Here is a tiny trained network, its code and every weight. The questions are about switching its units off for an input and a class, where a switched-off unit gives its printed mean instead of its output.

import numpy as np


def w(rows, s, z=0):
    codes = np.array(rows[::2]) - 128.0
    scale = np.full(codes.shape[1], s)
    scale[-1] = z or s
    return codes * scale


def f(y):
    return np.maximum(y, 0)


def log_softmax(a):
    a = a - a.max(-1, keepdims=True)
    return a - np.log(np.exp(a).sum(-1, keepdims=True))


def net(x, mask):
    res = np.array(x, float).reshape(1, 6) / 4 @ E
    y = f(res @ A[0][:, :-1].T + A[0][:, -1])
    res = res + np.where(mask, y, B[0][:, -1]) @ B[0][:, :-1]
    return log_softmax(res[-1] @ U[:, :-1].T + U[:, -1])


A, B = {}, {}
E = w([
[107,124,141,119,35,190,13,164,34],'x0',
[193,192,183,198,194,182,120,107,97],'x1',
[232,195,155,167,27,176,155,117,178],'x2',
[176,29,235,141,107,30,80,150,142],'x3',
[82,36,58,250,90,198,128,155,187],'x4',
[28,160,180,119,65,81,127,2,186],'x5',
],0.0062)
A[0] = w([
[141,83,156,91,135,32,162,130,174,198],'n1',
[167,69,104,174,152,115,149,252,143,221],'n2',
[114,112,103,181,113,164,123,94,148,133],'n3',
[199,167,120,111,145,115,180,105,71,123],'n4',
[144,74,75,169,92,163,108,177,134,212],'n5',
[140,147,149,78,119,136,81,157,33,162],'n6',
[178,191,130,83,152,136,141,136,117,109],'n7',
[70,165,111,131,62,114,92,58,195,234],'n8',
[110,168,104,68,170,143,196,86,116,201],'n9',
[161,120,55,178,94,171,137,174,161,157],'n10',
[79,114,81,160,53,154,90,88,129,138],'n11',
[70,179,87,95,163,74,174,76,111,213],'n12',
[156,166,182,83,118,113,188,36,132,253],'n13',
[123,156,135,84,103,116,90,140,1,203],'n14',
[52,131,114,125,79,161,65,103,133,195],'n15',
[155,201,253,133,132,139,155,112,135,172],'n16',
[174,93,136,98,137,114,98,144,71,177],'n17',
[96,143,76,127,191,155,177,139,105,138],'n18',
[133,74,144,144,169,105,116,162,117,143],'n19',
[194,137,207,197,122,156,110,99,141,195],'n20',
[130,146,140,166,181,146,158,97,163,128],'n21',
[141,67,162,145,144,132,78,170,84,213],'n22',
[110,148,114,153,102,183,108,85,113,134],'n23',
[135,112,141,105,145,160,71,149,62,145],'n24',
[181,144,135,72,143,153,86,147,48,155],'n25',
[152,152,123,56,152,160,78,155,11,177],'n26',
[108,105,133,144,119,190,41,156,90,193],'n27',
[179,161,173,214,140,118,155,116,141,136],'n28',
[129,84,167,127,177,109,143,113,127,131],'n29',
[113,105,164,149,88,116,78,115,127,202],'n30',
[171,78,140,168,146,125,165,135,159,202],'n31',
[166,191,168,157,170,135,138,95,136,183],'n32',
[108,127,35,163,171,169,223,171,144,237],'n33',
[137,95,94,202,76,173,148,131,163,189],'n34',
[115,109,218,61,99,88,142,121,145,218],'n35',
[106,86,164,95,97,47,142,100,133,191],'n36',
[180,150,182,100,120,146,86,142,45,158],'n37',
[96,102,163,144,145,139,40,203,69,175],'n38',
[131,91,114,142,183,77,119,154,155,162],'n39',
[106,144,156,84,47,55,119,111,182,185],'n40',
],0.008,0.0035)
B[0] = w([
[187,34,179,96,167,103,61,157,166,223],'n1',
[190,109,87,175,138,162,92,232,115,248],'n2',
[117,125,129,163,97,171,171,109,152,172],'n3',
[165,151,83,141,125,149,72,105,168,195],'n4',
[156,122,68,198,46,156,193,203,110,219],'n5',
[111,169,85,88,62,67,35,127,68,222],'n6',
[174,162,47,126,113,145,66,69,169,189],'n7',
[81,86,155,105,102,147,196,31,153,241],'n8',
[85,127,46,84,221,177,72,80,198,223],'n9',
[156,139,100,116,67,221,191,197,132,202],'n10',
[68,35,120,176,45,154,194,73,133,200],'n11',
[30,122,94,56,242,196,117,88,204,234],'n12',
[160,134,181,92,151,158,60,3,254,241],'n13',
[69,150,92,71,100,58,38,105,85,239],'n14',
[26,49,93,152,60,106,212,47,96,214],'n15',
[185,203,167,151,105,103,89,54,155,216],'n16',
[130,112,100,137,133,74,43,139,109,202],'n17',
[47,180,18,106,205,160,141,173,185,202],'n18',
[141,99,116,169,156,100,110,167,117,185],'n19',
[177,209,193,208,90,113,136,103,98,210],'n20',
[126,181,137,167,186,161,159,119,189,177],'n21',
[137,122,145,203,128,29,78,194,70,220],'n22',
[125,100,100,179,99,121,153,92,130,171],'n23',
[58,169,89,128,93,48,64,179,50,198],'n24',
[127,161,70,130,93,91,49,124,107,219],'n25',
[101,213,15,53,84,71,36,118,82,247],'n26',
[42,179,105,202,55,112,163,153,30,216],'n27',
[185,210,182,203,105,155,154,96,196,190],'n28',
[160,106,128,148,164,104,111,101,131,168],'n29',
[121,110,192,124,93,93,158,120,101,195],'n30',
[218,115,140,189,131,159,120,184,166,199],'n31',
[166,233,128,184,173,117,118,50,183,201],'n32',
[119,149,69,141,183,253,187,199,168,254],'n33',
[179,129,124,170,51,200,229,163,169,211],'n34',
[130,97,216,69,142,70,91,109,127,221],'n35',
[129,44,198,90,147,106,111,116,138,215],'n36',
[137,190,103,146,52,51,39,96,115,216],'n37',
[93,138,128,147,124,44,125,194,41,228],'n38',
[175,52,87,176,203,112,83,162,153,190],'n39',
[93,61,228,43,108,118,136,101,139,227],'n40',
],0.0049,0.0077)
U = w([
[200,129,115,150,103,187,183,236,148,133],'0',
[102,59,213,1,132,110,133,102,166,190],'1',
[195,185,214,182,129,128,145,80,181,1],'2',
[85,76,121,170,62,152,217,100,130,175],'3',
[155,165,79,81,124,108,74,93,140,45],'4',
[68,129,66,101,242,169,156,137,187,169],'5',
[80,154,121,130,97,72,109,193,2,92],'6',
[181,31,160,161,180,73,96,184,126,189],'7',
],0.0082,0.0007)

Each question gives the input, the list of numbers given to net, and the class t.
The units are the neurons (one row each of A and B). Each row of codes is followed by its name. A weight is (code - 128) times the scale printed after its matrix; where a second scale follows, it is the last column's (A, B and U).
mask holds one flag per neuron, in row order. A switched-off neuron (its flag False) gives its mean, the last column of its row in B, instead of its output. The means were averaged over made-up inputs and are rounded, as every weight is.
A unit's drop is (log p(t) with every unit on - log p(t) with that unit switched off) / (log p(t) with every unit on - log p(t) with every unit switched off).
The circuit of an input: a set's keep is (log p(t) with only the set's units on - log p(t) with every unit switched off) / (log p(t) with every unit on - log p(t) with every unit switched off). Starting from the 12 units with the biggest drops (on a tie, the unit counted first), units are removed one at a time, each time the one whose removal leaves the highest keep (on an exact tie, the one counted first), for as long as the keep stays at least 0.8.
circuit, biggest first: the units of the circuit, biggest drop first
most important unit: the unit with the biggest drop
k most important neurons: the k neurons with the biggest drops, biggest first
drop of u: that unit's drop, to one decimal
input [-6,-7,8,-8,8,0], class 0: 3 most important neurons : n33, n10, n34
input [7,-8,1,0,1,2], class 3: circuit, biggest first : n11, n15
input [-3,-7,3,-3,1,0], class 5: circuit, biggest first : n33, n20, n37
input [0,3,-5,5,1,4], class 7: circuit, biggest first : n39, n26, n1
input [-4,-2,1,-4,1,-5], class 0: circuit, biggest first : n10, n2, n14
input [-5,-4,5,6,0,-1], class 7: circuit, biggest first : n1, n31
input [-3,-8,5,-8,0,3], class 5: circuit, biggest first : n12, n33
input [2,-3,-4,-4,-1,3], class 5: circuit, biggest first : n12, n37
input [8,-8,8,0,7,-4], class 3: circuit, biggest first : n11
input [4,5,3,2,7,0], class 0: circuit, biggest first : n10, n34
input [-6,7,7,-5,8,0], class 0: 2 most important neurons : n33, n10
input [-8,3,0,-2,-2,3], class 5: 2 most important neurons : n12, n9
input [8,-6,8,-2,-4,3], class 1: 2 most important neurons : n40, n8
input [-6,2,1,3,5,2], class 2: most important unit : n28
input [1,5,-3,-8,-3,1], class 5: 3 most important neurons : n12, n18, n9
input [2,7,-3,2,5,-5], class 6: 2 most important neurons : n38, n27
input [-1,-6,-7,3,7,-6], class 0: 2 most important neurons : n5, n33
input [-3,4,-2,-5,-8,7], class 1: 2 most important neurons : n13, n33
input [2,4,-6,-1,6,0], class 3: drop of n12 : -0.1
input [0,-5,0,-5,7,-3], class 0: most important neuron : n33
input [2,-3,-6,-3,2,7], class 1: drop of n12 : 0.2
input [5,-1,6,7,-2,1], class 6: drop of n16 : -0.1
input [3,2,2,-3,8,-2], class 0: drop of n10 : 0.2
